Below is a small trained network, with its code and all its weights. Each question gives an input and a class and asks what happens when units are switched off, that is, made to give their printed mean instead of their output.

import numpy as np


def w(rows, s, z=0):
    codes = np.array(rows[::2]) - 128.0
    scale = np.full(codes.shape[1], s)
    scale[-1] = z or s
    return codes * scale


def f(y):
    return y / 2 * (1 + np.tanh(0.7978845608 * (y + 0.044715 * y**3)))


def log_softmax(a):
    a = a - a.max(-1, keepdims=True)
    return a - np.log(np.exp(a).sum(-1, keepdims=True))


def net(x, mask):
    res = np.array(x, float).reshape(1, 3) / 4 @ E
    y = f(res @ A[0][:, :-1].T + A[0][:, -1])
    res = res + np.where(mask, y, B[0][:, -1]) @ B[0][:, :-1]
    return log_softmax(res[-1] @ U[:, :-1].T + U[:, -1])


A, B = {}, {}
E = w([
[127,187,21,103,8],'x0',
[54,253,200,36,186],'x1',
[114,134,115,145,141],'x2',
],0.012)
A[0] = w([
[191,63,99,141,101,139],'neuron 1',
[99,248,125,92,190,186],'neuron 2',
[143,67,183,125,218,3],'neuron 3',
[218,111,60,202,139,146],'neuron 4',
[118,154,37,68,81,51],'neuron 5',
[49,193,132,9,159,216],'neuron 6',
[197,202,77,122,64,40],'neuron 7',
[177,104,110,206,95,167],'neuron 8',
[105,182,63,135,56,34],'neuron 9',
],0.012,0.0013)
B[0] = w([
[192,170,78,105,88,205],'neuron 1',
[149,167,62,96,62,236],'neuron 2',
[26,121,166,254,249,223],'neuron 3',
[173,108,49,32,53,216],'neuron 4',
[30,36,218,215,208,208],'neuron 5',
[134,197,75,15,111,252],'neuron 6',
[90,34,157,197,196,205],'neuron 7',
[157,203,75,93,66,204],'neuron 8',
[22,89,150,183,112,209],'neuron 9',
],0.0093,0.015)
U = w([
[255,157,107,59,101,254],'0',
[145,104,234,251,188,2],'1',
],0.0097,0.00085)

Each question gives the input, the list of numbers given to net, and the class t.
The units are the neurons (one row each of A and B). Each row of codes is followed by its name. A weight is (code - 128) times the scale printed after its matrix; where a second scale follows, it is the last column's (A, B and U).
mask holds one flag per neuron, in row order. A switched-off neuron (its flag False) gives its mean, the last column of its row in B, instead of its output. The means were averaged over made-up inputs and are rounded, as every weight is.
A unit's drop is (log p(t) with every unit on - log p(t) with that unit switched off) / (log p(t) with every unit on - log p(t) with every unit switched off).
unit that matters most: the unit with the biggest drop
k most important neurons: the k neurons with the biggest drops, biggest first
drop when u is switched off: that unit's drop, to one decimal
input [7,-5,-3], class 1: unit that matters most : neuron 5
input [2,-1,-7], class 1: 3 most important neurons : (neuron 6; neuron 2; neuron 4)
input [7,6,-8], class 1: 4 most important neurons : (neuron 5; neuron 7; neuron 9; neuron 4)
input [-2,-2,2], class 0: 3 most important neurons : (neuron 5; neuron 7; neuron 9)
input [-6,6,6], class 0: 3 most important neurons : (neuron 6; neuron 2; neuron 5)
input [-8,-8,-6], class 0: 3 most important neurons : (neuron 4; neuron 1; neuron 8)
input [1,0,-8], class 1: 3 most important neurons : (neuron 6; neuron 4; neuron 2)
input [8,-5,4], class 1: 2 most important neurons : (neuron 5; neuron 7)
input [-4,6,-7], class 0: drop when neuron 6 is switched off : 0.3
input [4,3,-1], class 1: drop when neuron 8 is switched off : 0.1
input [5,-3,-1], class 1: drop when neuron 5 is switched off : 0.3
